Below is a small trained network, with its code and all its weights. Each question gives an input and a class and asks what happens when units are switched off, that is, made to give their printed mean instead of their output.

import numpy as np


def w(rows, s, z=0):
    codes = np.array(rows[::2]) - 128.0
    scale = np.full(codes.shape[1], s)
    scale[-1] = z or s
    return codes * scale


def norm(h):
    return h / np.sqrt((h * h).mean(-1, keepdims=True) + 1e-5)


def f(y):
    return y / 2 * (1 + np.tanh(0.7978845608 * (y + 0.044715 * y**3)))


def log_softmax(a):
    a = a - a.max(-1, keepdims=True)
    return a - np.log(np.exp(a).sum(-1, keepdims=True))


def net(x, mask):
    res = np.array(x, float).reshape(1, 8) / 4 @ E
    u = 0
    for l in range(3):
        y = f(norm(res) @ A[l][:, :-1].T + A[l][:, -1])
        res = res + np.where(mask[u : u + 12], y, B[l][:, -1]) @ B[l][:, :-1]
        u += 12
    return log_softmax(norm(res)[-1] @ U[:, :-1].T + U[:, -1])


A, B = {}, {}
E = w([
[128,131,124,129,129,127,126,129,129,130,126,125],'x0',
[127,139,104,150,62,118,105,147,127,115,221,62],'x1',
[131,127,126,127,129,126,127,127,129,129,129,128],'x2',
[127,127,130,126,127,127,127,128,127,129,129,129],'x3',
[159,132,66,2,88,164,80,165,99,115,112,129],'x4',
[80,79,38,104,103,137,177,29,107,253,124,131],'x5',
[130,127,128,126,130,126,128,127,128,127,129,128],'x6',
[124,127,126,127,127,125,124,129,124,130,127,129],'x7',
],0.00091)
A[0] = w([
[179,205,167,51,140,209,76,205,84,33,84,123,176],'L0N0',
[30,119,132,205,153,135,239,12,108,207,126,119,148],'L0N1',
[142,140,237,250,186,57,130,169,190,63,136,141,116],'L0N2',
[141,78,36,45,104,103,110,116,125,188,107,141,91],'L0N3',
[147,140,238,253,189,53,127,173,191,58,133,138,83],'L0N4',
[127,186,166,58,105,187,80,187,95,49,138,111,3],'L0N5',
[115,112,134,125,123,113,120,126,131,128,122,124,119],'L0N6',
[125,125,128,125,127,122,128,128,134,127,127,126,126],'L0N7',
[145,81,32,40,104,102,112,114,128,190,107,141,93],'L0N8',
[113,104,131,127,120,134,116,129,116,131,126,136,97],'L0N9',
[122,126,129,126,131,155,138,126,132,125,129,121,141],'L0N10',
[154,167,143,138,142,123,129,142,160,110,131,132,103],'L0N11',
],0.0015,0.00039)
B[0] = w([
[88,37,134,155,139,45,106,123,185,218,76,180,216],'L0N0',
[229,105,130,149,177,92,99,218,171,83,108,179,246],'L0N1',
[80,165,105,4,92,219,138,78,59,138,112,115,251],'L0N2',
[85,190,243,136,151,166,139,133,110,50,121,123,183],'L0N3',
[80,153,88,8,90,208,138,75,67,157,113,119,253],'L0N4',
[125,64,85,179,141,70,154,136,164,175,124,134,161],'L0N5',
[144,135,122,125,130,131,125,130,122,134,131,134,127],'L0N6',
[131,129,126,127,129,127,132,128,127,123,129,129,128],'L0N7',
[79,195,247,126,150,175,139,130,103,46,118,122,187],'L0N8',
[130,145,156,145,136,128,129,145,132,104,130,122,124],'L0N9',
[130,134,139,131,129,123,121,134,126,126,129,128,130],'L0N10',
[114,93,75,95,104,130,134,99,126,183,121,133,130],'L0N11',
],0.0014,0.0013)
A[1] = w([
[128,142,133,133,131,128,128,133,130,116,127,124,131],'L1N0',
[206,87,134,175,184,112,154,116,143,145,79,193,109],'L1N1',
[133,148,142,137,133,130,125,133,125,111,130,128,130],'L1N2',
[159,124,85,217,108,70,145,106,161,161,204,83,1],'L1N3',
[136,78,74,172,80,6,84,171,191,154,198,102,105],'L1N4',
[162,137,160,174,127,154,133,137,96,81,129,103,77],'L1N5',
[116,154,127,105,69,170,121,122,79,104,183,67,41],'L1N6',
[147,180,111,193,103,177,156,104,96,114,212,68,174],'L1N7',
[124,118,93,101,126,116,128,123,141,157,130,132,122],'L1N8',
[135,152,131,126,134,125,128,134,129,111,128,124,140],'L1N9',
[112,135,126,94,60,153,96,142,95,109,176,80,67],'L1N10',
[103,128,123,83,43,145,80,157,101,105,183,74,127],'L1N11',
],0.0021,0.00051)
B[1] = w([
[130,115,111,126,123,132,137,118,119,144,124,125,127],'L1N0',
[98,165,67,167,126,108,141,113,159,143,207,47,185],'L1N1',
[123,108,95,118,122,133,137,117,114,149,124,120,128],'L1N2',
[95,87,192,6,98,122,78,144,74,137,44,215,151],'L1N3',
[224,119,172,126,109,200,136,186,7,47,62,99,193],'L1N4',
[85,122,72,66,154,132,131,114,146,175,102,152,115],'L1N5',
[105,151,99,164,199,106,167,82,190,165,139,144,212],'L1N6',
[70,90,136,64,130,54,84,109,176,210,114,216,206],'L1N7',
[135,132,178,160,139,120,123,136,134,101,135,141,133],'L1N8',
[127,107,117,132,112,133,137,109,118,148,120,122,130],'L1N9',
[132,151,103,193,193,123,178,100,165,139,138,115,209],'L1N10',
[145,159,90,231,196,126,192,104,160,131,156,88,253],'L1N11',
],0.0016,0.0013)
A[2] = w([
[53,181,186,6,116,244,147,38,65,145,75,182,78],'L2N0',
[152,59,131,184,121,117,161,108,136,158,97,152,158],'L2N1',
[88,156,89,127,153,138,109,168,220,85,69,75,49],'L2N2',
[172,32,164,78,143,22,36,201,187,100,33,221,113],'L2N3',
[122,146,116,201,153,120,187,68,177,170,225,134,65],'L2N4',
[92,160,78,101,101,114,93,129,125,156,167,87,186],'L2N5',
[69,183,107,121,141,174,134,141,189,75,64,57,2],'L2N6',
[118,145,66,124,107,105,75,158,162,141,163,76,208],'L2N7',
[149,163,184,125,157,151,133,139,113,80,117,146,75],'L2N8',
[176,82,148,210,155,124,196,93,145,141,92,179,64],'L2N9',
[210,118,95,210,96,110,91,196,113,69,152,59,51],'L2N10',
[59,180,183,14,123,241,148,36,72,146,77,184,74],'L2N11',
],0.0013,0.00047)
B[2] = w([
[248,92,146,223,101,155,123,243,74,35,128,52,247],'L2N0',
[89,180,124,68,119,153,93,146,150,80,134,94,145],'L2N1',
[118,62,157,135,84,116,140,95,59,180,130,155,134],'L2N2',
[35,142,133,81,54,70,104,12,148,219,247,191,164],'L2N3',
[83,200,94,96,148,123,121,94,212,121,142,110,193],'L2N4',
[136,106,184,145,167,116,152,93,126,154,77,194,132],'L2N5',
[149,46,135,146,90,92,128,146,70,169,127,154,143],'L2N6',
[121,114,182,131,150,160,165,80,106,153,71,175,125],'L2N7',
[162,93,68,155,104,140,151,141,103,148,157,102,130],'L2N8',
[98,177,84,85,100,142,95,159,151,85,186,61,150],'L2N9',
[144,131,168,152,153,216,187,101,78,117,75,120,108],'L2N10',
[230,104,138,213,105,152,121,228,89,41,135,46,243],'L2N11',
],0.0012,0.0013)
U = w([
[237,112,150,165,115,213,135,225,41,14,78,66,190],'0',
[57,220,62,162,198,121,189,26,229,166,187,108,167],'1',
[77,53,186,20,33,41,29,117,114,188,122,252,2],'2',
],0.0042,0.00042)

Each question gives the input, the list of numbers given to net, and the class t.
The units are the neurons (one row each of A and B). Each row of codes is followed by its name. A weight is (code - 128) times the scale printed after its matrix; where a second scale follows, it is the last column's (A, B and U).
mask holds one flag per neuron, layer by layer. A switched-off neuron (its flag False) gives its mean, the last column of its row in B, instead of its output. The means were averaged over made-up inputs and are rounded, as every weight is.
A unit's drop is (log p(t) with every unit on - log p(t) with that unit switched off) / (log p(t) with every unit on - log p(t) with every unit switched off).
The circuit of an input: a set's keep is (log p(t) with only the set's units on - log p(t) with every unit switched off) / (log p(t) with every unit on - log p(t) with every unit switched off). Starting from the 12 units with the biggest drops (on a tie, the unit counted first), units are removed one at a time, each time the one whose removal leaves the highest keep (on an exact tie, the one counted first), for as long as the keep stays at least 0.8.
units of the circuit, in order: the units of the circuit, biggest drop first
unit that matters most: the unit with the biggest drop
k most important neurons: the k neurons with the biggest drops, biggest first
top k neurons in layer l: the k neurons of layer l with the biggest drops, biggest first
drop of u: that unit's drop, to one decimal
input [2,-1,2,-1,4,-5,-4,1], class 2: units of the circuit, in order => (L0N0, L2N3)
input [1,4,6,-4,-7,-5,1,-5], class 1: 2 most important neurons => (L0N2, L0N4)
input [-8,0,0,3,7,3,1,4], class 0: units of the circuit, in order => (L0N8, L2N0)
input [6,-6,-8,-4,-7,0,-5,-1], class 0: unit that matters most => L0N2
input [-5,2,7,5,0,2,5,-8], class 2: 3 most important neurons => (L0N2, L0N4, L1N7)
input [3,-6,8,7,1,3,8,4], class 0: 4 most important neurons => (L0N8, L0N0, L0N3, L1N11)
input [-1,1,4,-3,7,3,-6,-3], class 1: 2 most important neurons => (L1N11, L0N2)
input [7,0,5,-6,3,5,-2,5], class 0: top 2 neurons in layer 0 => (L0N8, L0N3)
input [0,2,6,2,-4,-3,3,6], class 1: 2 most important neurons => (L1N4, L1N6)
input [4,-3,1,-1,1,-5,-5,2], class 2: units of the circuit, in order => (L0N0, L2N3)
input [0,5,2,0,-2,7,8,3], class 2: 2 most important neurons => (L1N7, L1N3)
input [-2,4,-1,0,-4,7,2,7], class 2: top 2 neurons in layer 1 => (L1N3, L1N7)
input [5,8,-5,-8,-4,4,-5,-7], class 2: 2 most important neurons => (L1N3, L1N7)
input [0,1,7,2,-5,-4,8,0], class 1: 2 most important neurons => (L1N4, L1N6)
input [-4,-4,5,4,-7,-1,-3,-3], class 0: 2 most important neurons => (L0N2, L0N4)
input [4,-8,-1,4,2,6,-7,-7], class 0: unit that matters most => L1N11
input [1,2,-1,-7,-3,-2,-8,3], class 1: 2 most important neurons => (L1N4, L1N6)
input [-4,1,0,-6,6,3,-7,-7], class 1: 3 most important neurons => (L0N2, L1N4, L0N4)
input [-1,1,-6,-2,-4,4,-4,-4], class 2: 2 most important neurons => (L1N3, L1N11)
input [-4,2,-4,-7,-7,4,0,-7], class 2: most important neuron => (L1N3)
input [7,-6,5,-7,2,-8,3,-1], class 2: 3 most important neurons => (L0N0, L2N3, L1N4)
input [-3,-1,-8,3,7,-8,3,-3], class 2: 2 most important neurons => (L0N0, L2N3)
input [-7,-8,6,-5,8,2,4,8], class 0: top 2 neurons in layer 2 => (L2N0, L2N11)
input [3,8,1,3,-8,5,3,-7], class 2: top 2 neurons in layer 1 => (L1N3, L1N7)
input [4,-1,-8,3,-5,0,3,-8], class 0: top 2 neurons in layer 0 => (L0N2, L0N4)
input [0,8,-3,8,-1,-6,1,-8], class 1: drop of L0N2 => 0.3
input [3,-4,-2,2,5,-8,6,-7], class 2: unit that matters most => L0N0
